Below are the code and all the weights of a small trained network. Each question names an input and a target symbol and asks about switching units off, where a switched-off unit gives its printed mean instead of its output.

import numpy as np


def w(rows, s, z=0):
    codes = np.array(rows[::2]) - 128.0
    scale = np.full(codes.shape[1], s)
    scale[-1] = z or s
    return codes * scale


def norm(h):
    return h / np.sqrt((h * h).mean(-1, keepdims=True) + 1e-5)


def f(y):
    return np.maximum(y, 0)


def softmax(a):
    e = np.exp(a - a.max(-1, keepdims=True))
    return e / e.sum(-1, keepdims=True)


def log_softmax(a):
    a = a - a.max(-1, keepdims=True)
    return a - np.log(np.exp(a).sum(-1, keepdims=True))


def net(x, mask):
    ids = ['αβδζηθλμξπτφψω'.index(c) for c in x.split()]
    T = len(ids)
    res = E[ids] + P[:T]
    u = 0
    for l in range(3):
        r = norm(res)
        for j in range(2):
            rows = slice(2 * j, 2 * j + 2)
            q, k, v = (r @ M[l][rows].T for M in (Q, K, V))
            z = softmax(np.where(np.tri(T) > 0, q @ k.T / 2**0.5, -1e9)) @ v
            o = O[l][rows]
            res = res + np.where(mask[u + j], z, o[:, -1]) @ o[:, :-1]
        u += 2
        y = f(norm(res) @ A[l][:, :-1].T + A[l][:, -1])
        res = res + np.where(mask[u : u + 4], y, B[l][:, -1]) @ B[l][:, :-1]
        u += 4
    return log_softmax(norm(res)[-1] @ U[:, :-1].T + U[:, -1])


Q, K, V, O, A, B = {}, {}, {}, {}, {}, {}
E = w([
[108,135,109],'α',
[116,255,70],'β',
[120,81,129],'δ',
[140,120,132],'ζ',
[153,115,153],'η',
[135,126,139],'θ',
[109,138,132],'λ',
[127,126,110],'μ',
[131,122,164],'ξ',
[119,141,142],'π',
[176,95,138],'τ',
[162,87,112],'φ',
[132,94,147],'ψ',
[154,113,115],'ω',
],0.0084)
P = w([
[192,186,169],'0',
[197,62,20],'1',
[199,21,48],'2',
[203,39,43],'3',
[201,17,55],'4',
[103,2,76],'5',
],0.0026)
Q[0] = w([
[132,111,83],'0.h0',
[94,58,32],'0.h0',
[249,144,73],'0.h1',
[84,169,117],'0.h1',
],0.011)
K[0] = w([
[154,122,248],'0.h0',
[130,152,251],'0.h0',
[58,226,174],'0.h1',
[88,79,67],'0.h1',
],0.011)
V[0] = w([
[115,93,63],'0.h0',
[126,129,123],'0.h0',
[213,123,79],'0.h1',
[83,1,189],'0.h1',
],0.0072)
O[0] = w([
[62,147,25,77],'0.h0',
[123,128,123,122],'0.h0',
[164,2,163,253],'0.h1',
[221,185,73,5],'0.h1',
],0.0047,0.0039)
A[0] = w([
[105,122,98,1],'0.n0',
[118,140,107,50],'0.n1',
[128,129,128,66],'0.n2',
[87,251,61,62],'0.n3',
],0.019,0.0006)
B[0] = w([
[175,110,133,169],'0.n0',
[136,111,127,151],'0.n1',
[128,122,125,128],'0.n2',
[22,2,194,253],'0.n3',
],0.015,0.0032)
Q[1] = w([
[76,122,176],'1.h0',
[171,2,126],'1.h0',
[129,110,138],'1.h1',
[126,148,118],'1.h1',
],0.026)
K[1] = w([
[174,196,95],'1.h0',
[160,248,238],'1.h0',
[104,166,152],'1.h1',
[146,98,114],'1.h1',
],0.017)
V[1] = w([
[130,13,44],'1.h0',
[4,156,210],'1.h0',
[245,131,69],'1.h1',
[143,191,112],'1.h1',
],0.014)
O[1] = w([
[74,96,11,146],'1.h0',
[201,35,206,120],'1.h0',
[72,244,134,116],'1.h1',
[92,116,189,1],'1.h1',
],0.012,0.0077)
A[1] = w([
[112,227,183,134],'1.n0',
[113,175,163,106],'1.n1',
[131,114,184,122],'1.n2',
[248,88,113,249],'1.n3',
],0.011,0.0016)
B[1] = w([
[163,138,2,194],'1.n0',
[141,140,71,158],'1.n1',
[120,179,32,161],'1.n2',
[25,241,178,254],'1.n3',
],0.0099,0.007)
Q[2] = w([
[91,140,200],'2.h0',
[187,37,184],'2.h0',
[168,3,137],'2.h1',
[120,124,196],'2.h1',
],0.033)
K[2] = w([
[186,46,54],'2.h0',
[22,187,38],'2.h0',
[2,129,110],'2.h1',
[135,165,78],'2.h1',
],0.027)
V[2] = w([
[3,87,184],'2.h0',
[182,217,212],'2.h0',
[100,37,91],'2.h1',
[28,110,211],'2.h1',
],0.016)
O[2] = w([
[25,167,222,194],'2.h0',
[212,227,111,2],'2.h0',
[47,119,188,166],'2.h1',
[107,252,142,125],'2.h1',
],0.013,0.0045)
A[2] = w([
[96,108,120,128],'2.n0',
[218,76,143,93],'2.n1',
[196,147,152,59],'2.n2',
[3,195,183,254],'2.n3',
],0.02,0.0018)
B[2] = w([
[173,139,129,166],'2.n0',
[189,52,150,164],'2.n1',
[47,176,163,155],'2.n2',
[29,70,251,254],'2.n3',
],0.019,0.014)
U = w([
[51,75,191,133],'α',
[69,207,196,64],'β',
[43,115,64,109],'δ',
[190,176,194,118],'ζ',
[113,104,142,106],'η',
[90,7,51,6],'θ',
[113,123,26,187],'λ',
[44,212,79,103],'μ',
[195,28,173,24],'ξ',
[203,116,197,104],'π',
[217,170,108,252],'τ',
[214,39,68,188],'φ',
[137,192,63,230],'ψ',
[140,245,152,142],'ω',
],0.017,0.0036)

Each question gives the input, a string of symbols that net reads in full, and the target symbol t.
The units are the heads (2 rows each of Q, K, V and O) and the neurons (one row each of A and B). Each row of codes is followed by its name. A weight is (code - 128) times the scale printed after its matrix; where a second scale follows, it is the last column's (O, A, B and U).
mask holds one flag per unit, layer by layer, with each layer's heads first. A switched-off unit (its flag False) gives its mean, the last column of its rows in O or B, instead of its output. The means were averaged over made-up inputs and are rounded, as every weight is.
A unit's drop is (log p(t) with every unit on - log p(t) with that unit switched off) / (log p(t) with every unit on - log p(t) with every unit switched off).
The circuit of an input: a set's keep is (log p(t) with only the set's units on - log p(t) with every unit switched off) / (log p(t) with every unit on - log p(t) with every unit switched off). Starting from the 12 units with the biggest drops (on a tie, the unit counted first), units are removed one at a time, each time the one whose removal leaves the highest keep (on an exact tie, the one counted first), for as long as the keep stays at least 0.8.
units of the circuit, in order: the units of the circuit, biggest drop first
most important unit: the unit with the biggest drop
top k neurons: the k neurons with the biggest drops, biggest first
which heads matter: for each layer, one digit per head in row order, 1 if its drop is at least 0.15 and else 0, layers parted by /
input ζ ω λ μ α δ, target β: top 2 neurons : (1.n3, 0.n3)
input ζ π ψ η π ξ, target β: which heads matter : 10 / 00 / 11
input ω α π, target θ: which heads matter : 00 / 10 / 00
input λ η ζ μ, target π: which heads matter : 11 / 11 / 00
input ξ ξ τ η δ, target τ: top neuron : (0.n3)
input η η λ, target φ: which heads matter : 01 / 01 / 00
input ξ τ δ π, target τ: which heads matter : 01 / 10 / 00
input ζ α μ α λ, target β: which heads matter : 10 / 00 / 11
input φ α μ μ δ η, target δ: units of the circuit, in order : (1.h0, 0.n3, 0.h1)
input ξ η ζ θ, target τ: units of the circuit, in order : (0.n3, 1.h0, 2.h0)
input π μ δ μ, target ζ: units of the circuit, in order : (1.h0, 0.n3, 2.h0)
input α μ ζ, target ξ: units of the circuit, in order : (0.h1, 1.h0, 2.n3)
input π ω ζ η ψ, target ζ: which heads matter : 11 / 10 / 10
input τ ψ α ψ, target λ: most important unit : 0.n3
input ζ ω α α π, target β: units of the circuit, in order : (1.n3, 0.n3, 2.h0)
input δ ξ ω α π θ, target μ: which heads matter : 01 / 11 / 00
input η δ ξ π ξ, target φ: which heads matter : 01 / 01 / 00
input α η θ η φ α, target ξ: which heads matter : 01 / 11 / 00
input θ ζ τ, target ω: which heads matter : 00 / 10 / 10
input α λ τ λ, target ξ: top 2 neurons : (0.n3, 2.n3)
input φ ξ α ω μ, target δ: which heads matter : 01 / 11 / 00
input ω τ ω μ μ, target θ: top 3 neurons : (0.n3, 1.n3, 2.n3)
input δ η α ξ δ α, target μ: units of the circuit, in order : (0.n3, 0.h1, 1.h0)
input η α δ λ δ, target φ: most important unit : 0.h1
